Below are the code and all the weights of a small trained network. Each question names an input and a target symbol and asks about switching units off, where a switched-off unit gives its printed mean instead of its output.

import numpy as np


def w(rows, s, z=0):
    codes = np.array(rows[::2]) - 128.0
    scale = np.full(codes.shape[1], s)
    scale[-1] = z or s
    return codes * scale


def norm(h):
    return h / np.sqrt((h * h).mean(-1, keepdims=True) + 1e-5)


def f(y):
    return np.maximum(y, 0)


def softmax(a):
    e = np.exp(a - a.max(-1, keepdims=True))
    return e / e.sum(-1, keepdims=True)


def log_softmax(a):
    a = a - a.max(-1, keepdims=True)
    return a - np.log(np.exp(a).sum(-1, keepdims=True))


def net(x, mask):
    ids = ['γδζθξπτψ'.index(c) for c in x.split()]
    T = len(ids)
    res = E[ids] + P[:T]
    u = 0
    for l in range(3):
        q, k, v = (norm(res) @ M[l].T for M in (Q, K, V))
        z = softmax(np.where(np.tri(T) > 0, q @ k.T / 2**0.5, -1e9)) @ v
        res = res + np.where(mask[u], z, O[l][:, -1]) @ O[l][:, :-1]
        u += 1
        y = f(norm(res) @ A[l][:, :-1].T + A[l][:, -1])
        res = res + np.where(mask[u : u + 4], y, B[l][:, -1]) @ B[l][:, :-1]
        u += 4
    return log_softmax(norm(res)[-1] @ U[:, :-1].T + U[:, -1])


Q, K, V, O, A, B = {}, {}, {}, {}, {}, {}
E = w([
[111,143,104,92,116,57,4],'γ',
[142,52,127,129,110,127,79],'δ',
[109,116,149,155,127,119,29],'ζ',
[97,77,115,152,91,104,42],'θ',
[70,26,97,178,171,164,166],'ξ',
[131,189,158,70,19,125,128],'π',
[77,220,66,105,146,77,57],'τ',
[126,141,116,124,153,152,175],'ψ',
],0.018)
P = w([
[56,94,53,1,110,144,29],'0',
[74,70,110,143,167,89,168],'1',
[109,150,126,107,149,138,138],'2',
[120,141,140,104,138,143,134],'3',
[132,153,155,104,128,169,112],'4',
[139,155,148,107,127,183,107],'5',
[127,133,148,116,128,167,118],'6',
[143,151,158,97,133,171,127],'7',
[143,139,159,118,128,186,118],'8',
[148,88,184,123,98,133,95],'9',
[163,123,183,128,119,177,101],'10',
[141,130,169,112,131,208,124],'11',
[136,129,157,136,131,220,122],'12',
[145,124,199,110,128,177,144],'13',
],0.0095)
Q[0] = w([
[50,105,120,121,95,92,7],'L0H0',
[110,123,154,8,51,243,2],'L0H0',
],0.0079)
K[0] = w([
[120,71,72,56,101,143,135],'L0H0',
[24,123,105,1,79,204,123],'L0H0',
],0.008)
V[0] = w([
[191,173,156,141,9,2,113],'L0H0',
[178,147,170,227,147,94,179],'L0H0',
],0.0059)
O[0] = w([
[101,102,117,90,102,131,90,116],'L0H0',
[40,109,85,118,173,167,8,1],'L0H0',
],0.012,0.0083)
A[0] = w([
[119,254,161,139,132,129,97,138],'L0N0',
[162,49,199,83,129,62,48,253],'L0N1',
[160,138,78,132,161,209,248,185],'L0N2',
[155,141,140,163,161,70,169,54],'L0N3',
],0.0066,0.0017)
B[0] = w([
[71,2,160,158,114,135,131,207],'L0N0',
[80,173,137,125,170,204,152,255],'L0N1',
[145,137,180,153,121,70,101,206],'L0N2',
[88,121,123,124,235,186,126,178],'L0N3',
],0.012,0.006)
Q[1] = w([
[126,188,15,122,188,132,29],'L1H0',
[254,93,110,66,142,73,63],'L1H0',
],0.0067)
K[1] = w([
[150,104,217,233,183,33,165],'L1H0',
[117,193,112,161,87,3,115],'L1H0',
],0.0061)
V[1] = w([
[3,199,76,190,194,157,76],'L1H0',
[74,148,178,178,2,217,137],'L1H0',
],0.0051)
O[1] = w([
[11,170,220,189,36,194,3,83],'L1H0',
[2,78,74,31,182,120,254,253],'L1H0',
],0.0099,0.0059)
A[1] = w([
[181,119,60,16,171,145,2,163],'L1N0',
[165,120,154,125,137,207,163,2],'L1N1',
[61,121,94,165,148,196,79,179],'L1N2',
[162,212,168,164,123,82,104,175],'L1N3',
],0.0083,0.00048)
B[1] = w([
[186,177,155,197,124,139,158,139],'L1N0',
[38,53,56,108,167,56,167,253],'L1N1',
[129,170,254,73,96,130,149,219],'L1N2',
[105,24,132,185,142,184,157,176],'L1N3',
],0.0087,0.0034)
Q[2] = w([
[1,62,155,105,190,118,203],'L2H0',
[254,207,132,117,85,120,88],'L2H0',
],0.0087)
K[2] = w([
[198,195,162,103,2,140,164],'L2H0',
[36,140,130,164,231,106,80],'L2H0',
],0.0081)
V[2] = w([
[162,245,170,103,125,178,177],'L2H0',
[157,122,110,149,78,61,112],'L2H0',
],0.011)
O[2] = w([
[156,123,171,56,148,165,63,253],'L2H0',
[66,66,127,61,108,3,72,145],'L2H0',
],0.017,0.0053)
A[2] = w([
[251,158,220,149,86,53,101,25],'L2N0',
[205,143,93,131,145,180,195,2],'L2N1',
[86,28,135,83,120,43,106,40],'L2N2',
[141,95,187,69,132,147,3,138],'L2N3',
],0.0077,0.00097)
B[2] = w([
[126,245,171,47,168,92,120,147],'L2N0',
[32,153,60,103,192,137,54,182],'L2N1',
[76,143,237,130,86,155,187,255],'L2N2',
[100,41,68,104,228,136,112,198],'L2N3',
],0.011,0.0067)
U = w([
[189,95,115,82,151,139,29,209],'γ',
[172,69,14,120,149,124,166,178],'δ',
[132,188,226,157,113,234,166,133],'ζ',
[31,184,35,158,120,162,197,46],'θ',
[151,49,162,247,99,138,192,198],'ξ',
[187,163,177,65,31,139,200,48],'π',
[47,148,173,153,68,46,113,244],'τ',
[227,169,254,156,153,90,142,7],'ψ',
],0.0078,0.0015)

Each question gives the input, a string of symbols that net reads in full, and the target symbol t.
The units are the heads (2 rows each of Q, K, V and O) and the neurons (one row each of A and B). Each row of codes is followed by its name. A weight is (code - 128) times the scale printed after its matrix; where a second scale follows, it is the last column's (O, A, B and U).
mask holds one flag per unit, layer by layer, with each layer's heads first. A switched-off unit (its flag False) gives its mean, the last column of its rows in O or B, instead of its output. The means were averaged over made-up inputs and are rounded, as every weight is.
A unit's drop is (log p(t) with every unit on - log p(t) with that unit switched off) / (log p(t) with every unit on - log p(t) with every unit switched off).
The circuit of an input: a set's keep is (log p(t) with only the set's units on - log p(t) with every unit switched off) / (log p(t) with every unit on - log p(t) with every unit switched off). Starting from the 12 units with the biggest drops (on a tie, the unit counted first), units are removed one at a time, each time the one whose removal leaves the highest keep (on an exact tie, the one counted first), for as long as the keep stays at least 0.8.
units of the circuit, in order: the units of the circuit, biggest drop first
k most important neurons: the k neurons with the biggest drops, biggest first
k most important neurons of layer l: the k neurons of layer l with the biggest drops, biggest first
input θ ζ γ, target θ: units of the circuit, in order	(L2H0 L0N1 L2N1)
input π τ π π δ δ, target δ: units of the circuit, in order	(L1H0)
input ζ ζ τ ζ γ, target ζ: units of the circuit, in order	(L2H0 L1H0)
input ψ ζ τ τ γ, target ψ: units of the circuit, in order	(L0H0 L1H0)
input δ θ γ ζ τ ζ τ δ γ τ ζ τ δ ξ, target δ: units of the circuit, in order	(L0H0 L1H0 L0N1)
input δ τ τ, target δ: units of the circuit, in order	(L0H0 L1H0 L0N0)
input ξ τ τ δ θ τ ζ ψ, target ξ: 3 most important neurons	(L1N3 L0N2 L0N1)
input ζ ζ τ ξ τ δ γ, target ζ: units of the circuit, in order	(L1H0 L2H0)
input τ τ τ θ γ ζ, target τ: units of the circuit, in order	(L0N1 L2H0 L1H0)
input ξ ζ γ, target ξ: units of the circuit, in order	(L1N3 L1H0 L2H0)
input ψ θ γ ψ δ θ θ, target ψ: units of the circuit, in order	(L0H0 L1H0 L2N0)
input γ ξ ξ ζ τ ξ ξ ζ ψ, target γ: 2 most important neurons	(L1N0 L0N1)
input ζ δ θ ζ, target ζ: units of the circuit, in order	(L0N1 L2H0 L1H0)
input θ θ θ ζ γ τ τ ζ ζ ζ δ, target θ: 2 most important neurons	(L0N1 L0N0)
input ψ π π γ, target ψ: units of the circuit, in order	(L0H0)
input θ θ τ δ τ ζ, target θ: 2 most important neurons of layer 0	(L0N1 L0N3)
input θ τ ψ θ ψ, target θ: 3 most important neurons	(L2N1 L0N1 L0N3)
input γ δ ξ ξ τ δ, target γ: 2 most important neurons of layer 1	(L1N0 L1N1)
input γ τ ζ τ, target γ: 3 most important neurons	(L0N1 L1N0 L2N3)
input ψ ψ ψ ζ δ, target ψ: 2 most important neurons of layer 2	(L2N0 L2N3)
input ξ ζ τ, target ξ: 3 most important neurons	(L1N3 L0N1 L0N0)
input ψ ψ θ ψ, target ψ: 3 most important neurons	(L0N2 L0N1 L2N0)
input ψ ξ ζ δ δ γ ζ δ γ τ ζ τ, target ψ: most important neuron	(L0N1)
input ζ ψ ψ ψ ψ ψ δ τ θ τ, target ζ: 2 most important neurons	(L0N1 L0N0)
